Below are the code and all the weights of a small trained network. Each question names an input and a target symbol and asks about switching units off, where a switched-off unit gives its printed mean instead of its output.

import numpy as np


def w(rows, s, z=0):
    codes = np.array(rows[::2]) - 128.0
    scale = np.full(codes.shape[1], s)
    scale[-1] = z or s
    return codes * scale


def f(y):
    return y / 2 * (1 + np.tanh(0.7978845608 * (y + 0.044715 * y**3)))


def softmax(a):
    e = np.exp(a - a.max(-1, keepdims=True))
    return e / e.sum(-1, keepdims=True)


def log_softmax(a):
    a = a - a.max(-1, keepdims=True)
    return a - np.log(np.exp(a).sum(-1, keepdims=True))


def net(x, mask):
    ids = ['αβγεζηθλμπστω'.index(c) for c in x.split()]
    T = len(ids)
    res = E[ids] + P[:T]
    u = 0
    for l in range(3):
        r = res
        for j in range(3):
            rows = slice(2 * j, 2 * j + 2)
            q, k, v = (r @ M[l][rows].T for M in (Q, K, V))
            z = softmax(np.where(np.tri(T) > 0, q @ k.T / 2**0.5, -1e9)) @ v
            o = O[l][rows]
            res = res + np.where(mask[u + j], z, o[:, -1]) @ o[:, :-1]
        u += 3
        y = f(res @ A[l][:, :-1].T + A[l][:, -1])
        res = res + np.where(mask[u : u + 8], y, B[l][:, -1]) @ B[l][:, :-1]
        u += 8
    return log_softmax(res[-1] @ U[:, :-1].T + U[:, -1])


Q, K, V, O, A, B = {}, {}, {}, {}, {}, {}
E = w([
[133,116,123,9,100],'α',
[60,103,144,205,2],'β',
[128,143,36,55,209],'γ',
[139,102,85,34,120],'ε',
[220,73,228,65,231],'ζ',
[200,78,46,84,51],'η',
[198,122,52,64,79],'θ',
[139,191,57,33,166],'λ',
[91,17,53,136,124],'μ',
[97,219,133,114,11],'π',
[40,168,207,177,129],'σ',
[114,91,166,220,254],'τ',
[74,61,243,146,137],'ω',
],0.0093)
P = w([
[233,32,160,141,188],'0',
[126,72,101,113,190],'1',
[89,95,99,97,175],'2',
[46,108,107,93,159],'3',
[50,121,113,97,148],'4',
[48,130,132,99,125],'5',
[24,133,148,95,118],'6',
[30,139,170,116,107],'7',
[4,162,177,105,107],'8',
[19,156,200,120,90],'9',
[34,144,184,130,89],'10',
],0.0041)
Q[0] = w([
[64,49,54,63,188],'0.h0',
[73,167,9,1,138],'0.h0',
[235,43,114,56,127],'0.h1',
[155,22,74,85,146],'0.h1',
[129,79,162,45,145],'0.h2',
[152,157,139,93,140],'0.h2',
],0.0092)
K[0] = w([
[2,112,129,187,16],'0.h0',
[31,223,59,150,6],'0.h0',
[208,82,145,40,203],'0.h1',
[153,50,200,100,219],'0.h1',
[75,221,139,111,63],'0.h2',
[145,105,126,73,77],'0.h2',
],0.0081)
V[0] = w([
[35,22,185,221,117],'0.h0',
[124,140,132,222,2],'0.h0',
[13,166,140,216,55],'0.h1',
[154,116,134,203,163],'0.h1',
[86,58,25,126,131],'0.h2',
[38,144,132,67,60],'0.h2',
],0.0046)
O[0] = w([
[10,18,119,165,117,129],'0.h0',
[133,58,2,173,59,12],'0.h0',
[132,155,154,207,66,2],'0.h1',
[181,117,77,29,68,119],'0.h1',
[203,35,142,184,155,218],'0.h2',
[205,196,255,111,140,114],'0.h2',
],0.0045,0.0025)
A[0] = w([
[68,168,75,139,165,32],'0.n0',
[155,134,181,229,217,190],'0.n1',
[150,120,125,131,1,218],'0.n2',
[92,192,167,175,36,133],'0.n3',
[148,76,76,121,144,253],'0.n4',
[158,129,117,196,135,67],'0.n5',
[159,196,137,48,92,61],'0.n6',
[151,221,96,57,72,172],'0.n7',
],0.0079,0.0034)
B[0] = w([
[214,68,135,147,55,122],'0.n0',
[2,93,101,131,230,213],'0.n1',
[44,121,10,58,140,154],'0.n2',
[21,195,73,220,140,142],'0.n3',
[111,126,105,7,97,254],'0.n4',
[148,80,47,162,138,97],'0.n5',
[155,233,54,98,215,140],'0.n6',
[127,131,4,69,161,184],'0.n7',
],0.0063,0.0039)
Q[1] = w([
[250,132,126,171,71],'1.h0',
[173,186,2,153,81],'1.h0',
[220,119,143,233,87],'1.h1',
[196,103,110,121,137],'1.h1',
[149,183,103,159,169],'1.h2',
[198,169,109,223,132],'1.h2',
],0.0072)
K[1] = w([
[165,65,68,144,99],'1.h0',
[97,186,36,61,106],'1.h0',
[185,26,38,41,135],'1.h1',
[123,129,77,116,112],'1.h1',
[133,128,47,121,113],'1.h2',
[179,87,1,85,175],'1.h2',
],0.0077)
V[1] = w([
[61,188,110,157,136],'1.h0',
[193,160,172,104,71],'1.h0',
[212,96,243,65,69],'1.h1',
[35,182,210,254,100],'1.h1',
[207,104,109,125,155],'1.h2',
[149,80,93,128,194],'1.h2',
],0.007)
O[1] = w([
[147,124,59,169,163,142],'1.h0',
[163,165,181,192,108,32],'1.h0',
[103,172,170,138,18,3],'1.h1',
[245,127,76,230,152,154],'1.h1',
[48,211,124,34,140,104],'1.h2',
[105,148,84,2,176,196],'1.h2',
],0.006,0.0065)
A[1] = w([
[130,184,106,104,26,166],'1.n0',
[118,18,241,159,50,1],'1.n1',
[166,179,194,56,193,196],'1.n2',
[121,42,165,110,82,231],'1.n3',
[122,89,254,142,197,221],'1.n4',
[99,132,250,181,202,255],'1.n5',
[24,86,91,173,72,187],'1.n6',
[151,85,47,136,114,63],'1.n7',
],0.0063,0.0045)
B[1] = w([
[203,191,89,41,94,141],'1.n0',
[22,90,66,133,61,122],'1.n1',
[212,130,150,72,172,255],'1.n2',
[170,58,37,122,61,175],'1.n3',
[151,3,219,138,120,206],'1.n4',
[144,8,232,169,131,199],'1.n5',
[98,125,96,10,138,162],'1.n6',
[122,181,185,194,214,168],'1.n7',
],0.0062,0.0072)
Q[2] = w([
[74,177,173,97,68],'2.h0',
[130,220,199,180,2],'2.h0',
[94,186,164,175,46],'2.h1',
[102,156,80,207,137],'2.h1',
[168,176,105,107,129],'2.h2',
[101,202,198,124,102],'2.h2',
],0.0061)
K[2] = w([
[142,101,87,38,134],'2.h0',
[219,19,145,18,170],'2.h0',
[3,170,52,91,73],'2.h1',
[45,133,94,245,145],'2.h1',
[164,88,126,135,139],'2.h2',
[179,97,120,50,77],'2.h2',
],0.0058)
V[2] = w([
[86,167,57,120,58],'2.h0',
[152,202,105,132,143],'2.h0',
[1,158,115,156,147],'2.h1',
[81,181,90,106,82],'2.h1',
[110,64,153,91,122],'2.h2',
[232,196,55,119,96],'2.h2',
],0.0089)
O[2] = w([
[161,21,51,40,103,113],'2.h0',
[168,147,92,15,179,112],'2.h0',
[254,69,55,163,237,53],'2.h1',
[230,76,169,119,122,7],'2.h1',
[42,150,117,213,70,204],'2.h2',
[222,103,150,2,80,49],'2.h2',
],0.0055,0.018)
A[2] = w([
[60,180,66,151,102,72],'2.n0',
[143,189,191,39,1,232],'2.n1',
[173,122,141,150,85,72],'2.n2',
[130,236,60,132,67,163],'2.n3',
[76,89,200,153,161,1],'2.n4',
[190,237,135,92,127,56],'2.n5',
[152,204,10,74,87,64],'2.n6',
[133,153,111,160,139,30],'2.n7',
],0.0071,0.0064)
B[2] = w([
[158,43,190,72,182,254],'2.n0',
[165,225,108,175,65,243],'2.n1',
[60,38,171,1,202,121],'2.n2',
[152,58,182,129,87,205],'2.n3',
[185,84,102,56,119,223],'2.n4',
[152,155,202,180,197,142],'2.n5',
[198,69,204,129,139,207],'2.n6',
[98,39,197,51,161,136],'2.n7',
],0.0084,0.012)
U = w([
[122,170,129,153,119,115],'α',
[126,94,28,155,110,218],'β',
[36,246,33,78,191,134],'γ',
[96,181,84,139,106,192],'ε',
[71,109,206,84,113,39],'ζ',
[149,97,111,122,74,155],'η',
[172,117,150,127,107,215],'θ',
[160,158,176,104,174,162],'λ',
[58,120,52,118,63,195],'μ',
[192,72,104,39,177,2],'π',
[160,163,162,254,157,226],'σ',
[73,113,134,86,231,4],'τ',
[156,58,157,197,70,153],'ω',
],0.0065,0.0052)

Each question gives the input, a string of symbols that net reads in full, and the target symbol t.
The units are the heads (2 rows each of Q, K, V and O) and the neurons (one row each of A and B). Each row of codes is followed by its name. A weight is (code - 128) times the scale printed after its matrix; where a second scale follows, it is the last column's (O, A, B and U).
mask holds one flag per unit, layer by layer, with each layer's heads first. A switched-off unit (its flag False) gives its mean, the last column of its rows in O or B, instead of its output. The means were averaged over made-up inputs and are rounded, as every weight is.
A unit's drop is (log p(t) with every unit on - log p(t) with that unit switched off) / (log p(t) with every unit on - log p(t) with every unit switched off).
The circuit of an input: a set's keep is (log p(t) with only the set's units on - log p(t) with every unit switched off) / (log p(t) with every unit on - log p(t) with every unit switched off). Starting from the 12 units with the biggest drops (on a tie, the unit counted first), units are removed one at a time, each time the one whose removal leaves the highest keep (on an exact tie, the one counted first), for as long as the keep stays at least 0.8.
units of the circuit, in order: the units of the circuit, biggest drop first
most important unit: the unit with the biggest drop
k most important neurons: the k neurons with the biggest drops, biggest first
top k neurons in layer l: the k neurons of layer l with the biggest drops, biggest first
input α ω ζ τ τ α, target ζ: most important unit : 2.n0
input τ θ ζ τ γ τ ε, target τ: units of the circuit, in order : (0.n1 2.h2 1.h1 2.n1)
input ζ ω π, target π: top 2 neurons in layer 0 : (0.n2 0.n3)
input θ γ γ, target γ: units of the circuit, in order : (2.n3 2.n6)
input β τ γ μ, target β: top 2 neurons in layer 1 : (1.n3 1.n2)
input ζ α θ λ ζ γ γ η, target ζ: units of the circuit, in order : (1.n4 1.n2 2.h1 2.n0)
input ζ λ γ γ γ γ ζ, target ζ: top 3 neurons in layer 1 : (1.n4 1.n5 1.n2)
input γ γ ζ σ ζ η μ θ, target ζ: top 4 neurons in layer 2 : (2.n0 2.n3 2.n1 2.n7)
input γ ε τ γ, target γ: top 2 neurons in layer 2 : (2.n6 2.n4)
input τ π ζ η ζ τ τ α, target τ: 2 most important neurons : (0.n1 2.n0)
input ε λ λ λ σ μ, target σ: top 2 neurons in layer 0 : (0.n4 0.n3)
input γ ζ ζ α, target ζ: top 3 neurons in layer 1 : (1.n4 1.n5 1.n2)
input γ τ τ τ λ γ, target τ: top 3 neurons in layer 2 : (2.n1 2.n0 2.n3)
input γ θ ω β τ, target β: most important unit : 2.n0
input γ ζ ε θ ζ τ γ ζ π θ, target π: 2 most important neurons : (0.n3 2.n6)
input γ τ π ζ τ τ ε τ, target τ: 3 most important neurons : (0.n1 2.n1 2.n3)
input μ τ ω ζ λ γ γ γ ζ λ, target ζ: top 2 neurons in layer 1 : (1.n4 1.n5)
input ω ζ γ β π λ, target π: top 2 neurons in layer 1 : (1.n5 1.n4)
input μ τ α β α β, target β: top 3 neurons in layer 1 : (1.n2 1.n4 1.n5)
input λ τ γ α θ ε γ μ, target μ: most important neuron : (1.n2)
input ζ α τ β θ θ, target β: 2 most important neurons : (0.n3 0.n2)
input τ σ θ α ε β η β γ, target β: top 2 neurons in layer 0 : (0.n2 0.n3)
input γ ζ ζ μ, target ζ: 3 most important neurons : (2.n0 1.n4 1.n5)
input σ γ ζ μ η, target ζ: top 3 neurons in layer 2 : (2.n0 2.n3 2.n1)
input μ θ τ ζ μ, target ζ: 2 most important neurons : (2.n0 1.n2)
